Each row is followed by its group and then its class within the group.
[-9.4, 20.3, -24.0, -33.1, -13.7, -15.4, 10.8, -1.0, 19.7, 41.1, 17.4, -29.9, 41.4, -26.5, -2.1, -2.4, -6.7, -15.4, -11.8, 33.1, 17.9, -33.4, 36.6, 17.4, -9.8, 13.7, 23.0, -36.2, -28.6, 11.2, -22.9, -0.3] -> L.R
[-15.4, -5.4, -45.5, -48.0, -1.1, -0.2, 0.7, 5.7, 4.7, 26.5, 34.9, -3.8, -13.2, 11.5, -10.0, 29.6, -10.4, -21.0, 10.9, -0.5, 20.9, -3.3, 14.5, 16.8, -15.9, 34.4, 24.5, -18.7, -9.0, 18.4, -4.3, -24.5] -> L.R
[56.0, 1.8, -84.8, -79.6, 18.2, 18.3, 8.4, 49.6, 12.8, 40.7, 9.3, -23.0, 18.4, -8.5, -17.7, 67.0, 13.8, -49.3, 26.5, 15.8, 45.3, -39.7, -35.4, -24.9, 34.6, 72.0, 2.0, -27.9, 19.0, 1.6, -40.3, 14.2] -> L.K
[38.1, 15.6, -64.9, -41.3, 0.8, -7.2, 27.3, 17.7, 4.8, 27.4, 2.0, -9.7, -8.5, -19.9, -11.3, 1.6, 2.7, -7.0, 24.1, 12.8, 23.4, -32.3, 22.7, 16.0, 11.8, 18.1, 15.8, 3.6, -6.8, -3.1, -23.1, 12.8] -> M.Y
[4.6, 10.3, -42.3, -30.5, -8.7, -2.2, 28.8, -1.6, 22.1, 22.4, 33.6, 24.1, -26.7, 4.6, -50.5, -18.7, 6.6, 6.5, 3.9, -10.5, 7.3, -22.0, 79.8, 58.9, -9.5, -0.5, 50.0, 12.3, -22.7, 13.6, -21.2, -4.5] -> L.K
[20.7, 11.5, -24.5, -17.0, -2.8, 7.3, 12.4, 6.9, 16.5, 11.2, 0.6, 6.0, 3.2, -8.1, -30.5, -7.9, 10.9, -7.0, -0.5, 6.2, 7.3, -23.3, 29.9, 17.5, 12.5, -16.9, 28.2, 2.2, -1.7, 0.8, -11.9, 22.0] -> M.Y
[14.3, -13.0, -50.7, -32.6, 7.2, 9.9, 31.1, 6.9, 17.3, 7.8, 31.8, 4.1, -56.9, -8.1, -46.9, 1.1, -3.4, -5.8, 17.4, 26.3, 27.8, 0.9, 26.4, 30.0, 32.3, 28.6, 18.2, 31.9, -12.2, 16.1, -15.4, -37.1] -> L.W
[44.1, 5.8, -14.9, -3.9, 4.8, 10.1, 22.1, 23.0, 10.5, 18.0, -10.9, -15.0, 14.3, -29.8, -26.9, -12.8, 15.3, -7.5, 6.2, 25.5, 11.8, -40.1, 13.3, 3.0, 39.8, -13.3, 8.3, -3.9, -2.3, -1.7, -23.3, 30.7] -> M.C
[18.2, 8.2, -26.6, -17.2, 3.1, -15.6, 17.6, 17.1, -12.2, 17.8, 11.2, -10.4, -21.5, -10.2, 9.6, 9.3, -9.5, -12.2, 23.1, 19.4, 14.2, -18.0, 5.8, 14.8, 11.2, 12.6, 13.0, 1.9, -11.3, 6.9, 5.4, -2.9] -> L.W
[17.7, 24.5, -30.5, -37.7, 4.8, 9.2, 7.8, 25.5, 31.5, 25.5, -1.5, -28.4, 58.2, -36.2, -5.5, 20.6, 7.7, -32.1, 6.7, 46.3, 20.5, -33.8, -28.6, -20.8, 33.3, 10.6, 2.0, -29.6, -2.3, 4.3, -18.9, 29.5] -> L.R
[62.5, 16.5, -5.0, -3.5, 15.5, 11.8, 2.1, 44.3, -8.3, 5.0, -38.2, -19.2, 38.4, -34.5, 20.4, 17.5, 12.7, -26.8, 8.5, 31.8, 9.2, -40.5, -64.9, -47.6, 55.0, 5.9, -28.7, -7.1, 30.3, -7.3, -5.2, 50.7] -> M.C
[-22.5, 7.4, -25.9, -25.8, -9.4, -3.6, 6.1, -2.1, 26.7, 33.0, 31.4, 75.6, 26.7, -11.6, -30.7, 0.6, 1.7, -11.3, 4.0, 19.7, 19.2, -18.0, 44.6, 22.0, -6.6, -2.0, 26.6, -27.0, -26.5, 22.3, -16.2, -3.1] -> L.R
[16.0, 20.4, -23.5, -23.0, -8.3, -16.9, 23.9, 1.0, -2.6, 29.0, 6.0, -11.2, -18.2, -14.3, -4.5, -17.5, -3.4, 7.0, 20.6, 4.9, 9.9, -35.8, 43.8, 35.4, -6.2, 7.0, 29.7, 10.9, -17.2, -4.0, -14.2, -3.0] -> L.W
[59.6, 28.6, -24.4, -18.9, 4.4, 8.9, 19.2, 35.2, 12.5, 16.8, -12.1, -1.9, 11.2, -25.8, -7.7, -1.8, 14.5, -14.5, 4.9, 22.5, 5.2, -46.3, -8.9, 1.3, 41.8, -25.1, 15.8, 9.6, 9.1, -9.3, -8.9, 54.9] -> M.Y
[9.8, 44.9, -2.1, -2.6, -13.5, -11.2, 20.1, 6.0, 18.2, 19.1, -2.6, 5.1, 20.2, -26.7, -4.5, -29.2, 3.1, 5.8, -4.7, 15.8, -14.9, -33.2, 32.8, 30.8, -1.0, -50.8, 35.5, 1.1, -16.0, -3.9, -2.8, 42.2] -> M.Y
[33.7, 9.7, 3.0, 16.9, 4.1, 6.7, 11.6, 21.9, 3.3, 5.7, -14.2, -10.8, 29.1, -23.1, -12.7, -12.3, 13.5, -10.2, -0.9, 23.2, -3.3, -33.3, 5.2, -7.6, 40.9, -28.8, 6.3, -9.6, 2.2, -1.5, -9.2, 41.2] -> M.C
[3.0, -20.3, -19.4, -21.6, -2.0, -11.6, 16.2, 7.4, 1.7, 18.6, 16.5, -11.3, -13.2, -3.0, -11.1, 1.1, -2.8, 4.4, 10.9, -1.4, 13.6, -6.1, 30.6, 17.0, -8.8, 19.5, 8.3, -1.6, -11.2, 1.9, -13.7, -15.3] -> L.W
[10.6, 4.4, -37.7, -38.9, -6.5, 13.6, 8.2, 11.5, 27.8, 17.1, 12.3, -7.3, 15.1, -16.5, -29.5, 15.3, 6.0, -19.6, 7.7, 21.2, 21.8, -15.4, 3.2, 1.4, 16.8, 15.5, 9.1, -11.8, -7.5, 8.0, -20.3, 2.6] -> L.R
[5.2, 5.7, 26.4, 15.7, -9.2, 12.5, 19.0, -17.2, 30.3, -7.3, -9.4, -15.2, 45.3, -42.1, -31.3, -38.2, 6.7, 27.7, -2.0, 47.4, -5.3, -15.2, 21.7, -1.1, 35.8, -23.6, -7.1, 7.9, -20.9, 3.2, -14.9, 6.8] -> M.G
[44.5, 5.7, -7.5, 3.8, 7.7, -6.0, 22.3, 22.2, -4.1, 18.0, -9.6, -22.2, 11.1, -35.5, -10.3, -12.5, 7.4, -1.5, 16.1, 32.0, 15.4, -43.0, 21.5, 4.8, 38.9, 3.2, 6.8, 2.3, -6.7, -5.9, -15.9, 20.0] -> M.C
[52.7, 10.9, -39.3, -24.9, 2.3, -16.1, 31.6, 32.5, -14.9, 33.9, 11.8, -15.1, -24.1, -21.7, -15.3, 1.2, 0.7, -10.3, 27.0, 19.0, 28.0, -45.1, 29.8, 29.4, 26.7, 17.9, 29.7, -1.2, -9.6, 3.4, -11.6, 7.9] -> L.W
[2.7, 23.0, -9.1, -7.6, -15.5, -1.4, 20.8, -7.3, 17.3, 15.2, 6.5, 10.6, -2.6, -4.1, -19.5, -32.0, 3.0, 10.2, 0.1, -0.7, -1.6, -15.5, 49.5, 40.1, -9.5, -41.5, 36.6, 1.3, -19.2, 4.0, -4.1, 20.1] -> M.Y
[30.5, 42.6, 5.5, -24.6, -13.3, 2.0, 23.1, 0.2, 27.8, 10.7, -18.5, -14.6, 28.7, -46.7, 3.3, -15.5, 4.2, 0.6, 13.6, 43.8, 3.3, -27.8, -11.9, -1.7, 25.7, -9.2, -0.8, 26.9, -6.5, -15.6, -16.6, 24.6] -> M.G
[25.6, 22.9, 3.7, 7.7, -13.1, 7.1, 19.6, 1.4, 22.4, 3.1, -9.8, 6.9, 15.2, -10.4, -29.2, -35.5, 16.7, 13.9, -17.7, 3.1, -9.1, -30.2, 36.3, 19.8, 12.6, -54.9, 23.8, 16.8, -5.5, -8.7, -11.7, 42.1] -> M.Y
[30.1, -5.7, -66.8, -42.4, 7.2, 12.7, 24.1, 21.5, 14.9, 27.5, 22.4, 5.8, -18.6, 1.1, -56.8, 17.9, 16.7, -11.3, 12.6, -10.8, 26.3, -28.3, 51.4, 34.1, 14.3, 11.9, 39.8, 0.0, -6.1, 8.7, -29.6, 5.3] -> L.K
[-0.1, 13.2, -11.8, -23.6, -5.9, 2.2, 3.1, 1.0, 23.4, 13.6, 1.2, -15.4, 29.9, -19.8, -4.6, 4.9, -6.5, -12.6, 1.6, -7.5, 11.7, -12.8, -4.0, -6.7, 7.3, -0.2, 6.1, -12.2, -6.3, 4.4, -13.6, 26.8] -> L.R
[6.4, -24.9, -42.3, -27.2, 9.0, -3.7, 11.2, 6.9, -8.2, 17.5, 22.2, -17.5, -21.6, 3.4, -15.2, 29.7, -4.6, -9.0, 27.0, -2.2, 31.6, -2.9, 21.0, 1.7, -6.7, 72.2, 5.1, -12.8, -6.2, 12.1, -27.6, -44.3] -> L.W
[0.5, 2.8, -32.7, -25.7, 1.8, 14.2, 6.9, 4.6, 37.1, 11.8, 19.7, -3.9, 21.1, -31.3, -36.3, 4.3, 9.4, -17.0, 2.9, 37.9, 14.4, -12.0, 8.2, 5.8, 32.9, -7.9, 17.4, -7.2, -12.0, 14.1, -17.1, 6.8] -> L.R
[32.9, 15.2, -55.6, -66.6, -5.5, -10.3, 33.1, 15.3, 6.9, 41.1, 11.8, -20.6, 15.5, -6.8, -14.9, 24.2, 9.0, -15.2, 28.0, -3.5, 32.7, -39.7, 25.5, 14.7, -8.6, 51.9, 23.0, -27.6, -6.1, 1.6, -39.1, 6.4] -> L.K
